Below are the code and all the weights of a small trained network. Each question names an input and a target symbol and asks about switching units off, where a switched-off unit gives its printed mean instead of its output.

import numpy as np


def w(rows, s, z=0):
    codes = np.array(rows[::2]) - 128.0
    scale = np.full(codes.shape[1], s)
    scale[-1] = z or s
    return codes * scale


def norm(h):
    return h / np.sqrt((h * h).mean(-1, keepdims=True) + 1e-5)


def f(y):
    return np.maximum(y, 0)


def softmax(a):
    e = np.exp(a - a.max(-1, keepdims=True))
    return e / e.sum(-1, keepdims=True)


def log_softmax(a):
    a = a - a.max(-1, keepdims=True)
    return a - np.log(np.exp(a).sum(-1, keepdims=True))


def net(x, mask):
    ids = ['αδεζθμξπστφψ'.index(c) for c in x.split()]
    T = len(ids)
    res = E[ids] + P[:T]
    r = norm(res)
    for j in range(2):
        rows = slice(2 * j, 2 * j + 2)
        q, k, v = (r @ M[0][rows].T for M in (Q, K, V))
        z = softmax(np.where(np.tri(T) > 0, q @ k.T / 2**0.5, -1e9)) @ v
        o = O[0][rows]
        res = res + np.where(mask[j], z, o[:, -1]) @ o[:, :-1]
    y = f(norm(res) @ A[0][:, :-1].T + A[0][:, -1])
    res = res + np.where(mask[2:14], y, B[0][:, -1]) @ B[0][:, :-1]
    return log_softmax(norm(res)[-1] @ U[:, :-1].T + U[:, -1])


Q, K, V, O, A, B = {}, {}, {}, {}, {}, {}
E = w([
[114,101,116,135,136],'α',
[106,119,134,118,145],'δ',
[119,155,151,115,124],'ε',
[116,112,158,127,138],'ζ',
[123,145,114,123,102],'θ',
[124,122,153,142,150],'μ',
[135,131,108,142,93],'ξ',
[121,110,140,144,149],'π',
[255,102,142,25,174],'σ',
[129,98,132,149,117],'τ',
[139,149,129,142,92],'φ',
[112,143,112,110,109],'ψ',
],0.036)
P = w([
[115,97,176,128,110],'0',
[191,154,57,69,211],'1',
[176,112,90,59,171],'2',
[190,80,125,26,143],'3',
[16,150,182,205,73],'4',
[78,33,23,87,171],'5',
[94,58,202,96,30],'6',
[244,149,16,11,255],'7',
[169,158,183,131,154],'8',
[202,82,201,80,108],'9',
[12,109,232,166,68],'10',
[124,112,78,95,148],'11',
[111,123,99,51,112],'12',
],0.011)
Q[0] = w([
[172,152,118,79,54],'h0',
[252,92,115,37,180],'h0',
[171,84,149,69,103],'h1',
[49,110,162,155,78],'h1',
],0.028)
K[0] = w([
[165,143,210,138,79],'h0',
[2,96,181,198,52],'h0',
[94,80,191,114,50],'h1',
[226,114,106,54,162],'h1',
],0.024)
V[0] = w([
[158,205,175,80,72],'h0',
[38,54,43,75,126],'h0',
[171,237,252,73,140],'h1',
[5,106,152,54,195],'h1',
],0.03)
O[0] = w([
[128,222,121,97,113,91],'h0',
[98,77,193,109,183,249],'h0',
[161,149,153,172,251,87],'h1',
[117,168,224,183,100,214],'h1',
],0.023,0.014)
A[0] = w([
[178,130,182,138,159,82],'n0',
[165,113,106,95,151,83],'n1',
[198,148,161,145,174,112],'n2',
[200,106,145,82,196,84],'n3',
[141,143,125,128,156,36],'n4',
[73,167,133,107,109,96],'n5',
[164,108,160,194,110,210],'n6',
[178,107,166,92,129,215],'n7',
[69,151,121,164,108,254],'n8',
[88,161,118,107,177,61],'n9',
[91,145,148,153,138,47],'n10',
[255,86,160,79,107,146],'n11',
],0.035,0.0069)
B[0] = w([
[216,64,124,98,106,223],'n0',
[99,90,102,198,102,162],'n1',
[147,27,87,120,67,230],'n2',
[55,68,206,90,232,210],'n3',
[88,140,145,136,178,154],'n4',
[57,153,141,80,64,184],'n5',
[28,203,105,169,173,252],'n6',
[154,52,126,76,202,219],'n7',
[195,204,93,132,31,212],'n8',
[127,177,165,88,192,185],'n9',
[204,147,133,142,103,163],'n10',
[166,1,133,33,253,175],'n11',
],0.036,0.013)
U = w([
[94,192,161,47,151,181],'α',
[146,101,69,220,98,127],'δ',
[111,88,22,79,95,66],'ε',
[139,128,126,128,119,52],'ζ',
[209,182,161,157,168,194],'θ',
[209,143,219,52,75,4],'μ',
[198,105,132,175,76,139],'ξ',
[183,89,100,72,97,135],'π',
[129,157,42,115,164,140],'σ',
[52,97,176,129,20,152],'τ',
[50,166,125,209,132,150],'φ',
[138,165,253,211,85,47],'ψ',
],0.012,0.0045)

Each question gives the input, a string of symbols that net reads in full, and the target symbol t.
The units are the heads (2 rows each of Q, K, V and O) and the neurons (one row each of A and B). Each row of codes is followed by its name. A weight is (code - 128) times the scale printed after its matrix; where a second scale follows, it is the last column's (O, A, B and U).
mask holds one flag per unit, heads first, then neurons. A switched-off unit (its flag False) gives its mean, the last column of its rows in O or B, instead of its output. The means were averaged over made-up inputs and are rounded, as every weight is.
A unit's drop is (log p(t) with every unit on - log p(t) with that unit switched off) / (log p(t) with every unit on - log p(t) with every unit switched off).
The circuit of an input: a set's keep is (log p(t) with only the set's units on - log p(t) with every unit switched off) / (log p(t) with every unit on - log p(t) with every unit switched off). Starting from the 12 units with the biggest drops (on a tie, the unit counted first), units are removed one at a time, each time the one whose removal leaves the highest keep (on an exact tie, the one counted first), for as long as the keep stays at least 0.8.
circuit, biggest first: the units of the circuit, biggest drop first
most important unit: the unit with the biggest drop
k most important neurons: the k neurons with the biggest drops, biggest first
heads that matter: for each layer, one digit per head in row order, 1 if its drop is at least 0.15 and else 0, layers parted by /
drop when u is switched off: that unit's drop, to one decimal
input σ α α σ ζ α θ θ, target ξ: most important unit : h1
input θ φ θ ξ δ, target σ: circuit, biggest first : [h1; h0]
input α ξ ψ μ ψ ζ ζ θ τ ψ α, target α: circuit, biggest first : [h1; h0; n9]
input α θ δ π ξ α ψ ξ ε δ α, target ε: heads that matter : 01
input μ ξ θ ψ τ α θ, target μ: heads that matter : 11
input α θ π ψ, target τ: heads that matter : 01
input φ α ζ ξ ε δ ξ π θ δ ε, target φ: heads that matter : 10
input α ξ α ε, target τ: heads that matter : 01
input μ ψ θ ε, target δ: heads that matter : 11
input φ θ θ ψ δ, target α: circuit, biggest first : [h0; n9]
input π α δ α, target φ: circuit, biggest first : [n6; h0; h1]
input α α α π ξ ε, target τ: 2 most important neurons : [n3; n9]
input α α δ μ α ψ ψ ψ α ζ ε, target μ: heads that matter : 10
input θ α δ, target α: most important unit : h0
input α α α μ ψ π ξ θ τ δ, target ε: 2 most important neurons : [n1; n3]
input φ α α α τ α ξ π τ ε α, target φ: 2 most important neurons : [n6; n2]
input θ α α α φ φ φ φ α α θ, target σ: drop when h0 is switched off : 0.4
input θ π ζ μ ε α ψ δ α τ ε, target ψ: drop when n6 is switched off : 0.4
input ε ε θ ξ, target θ: drop when h0 is switched off : 0.3
input θ α π θ, target α: circuit, biggest first : [h0]
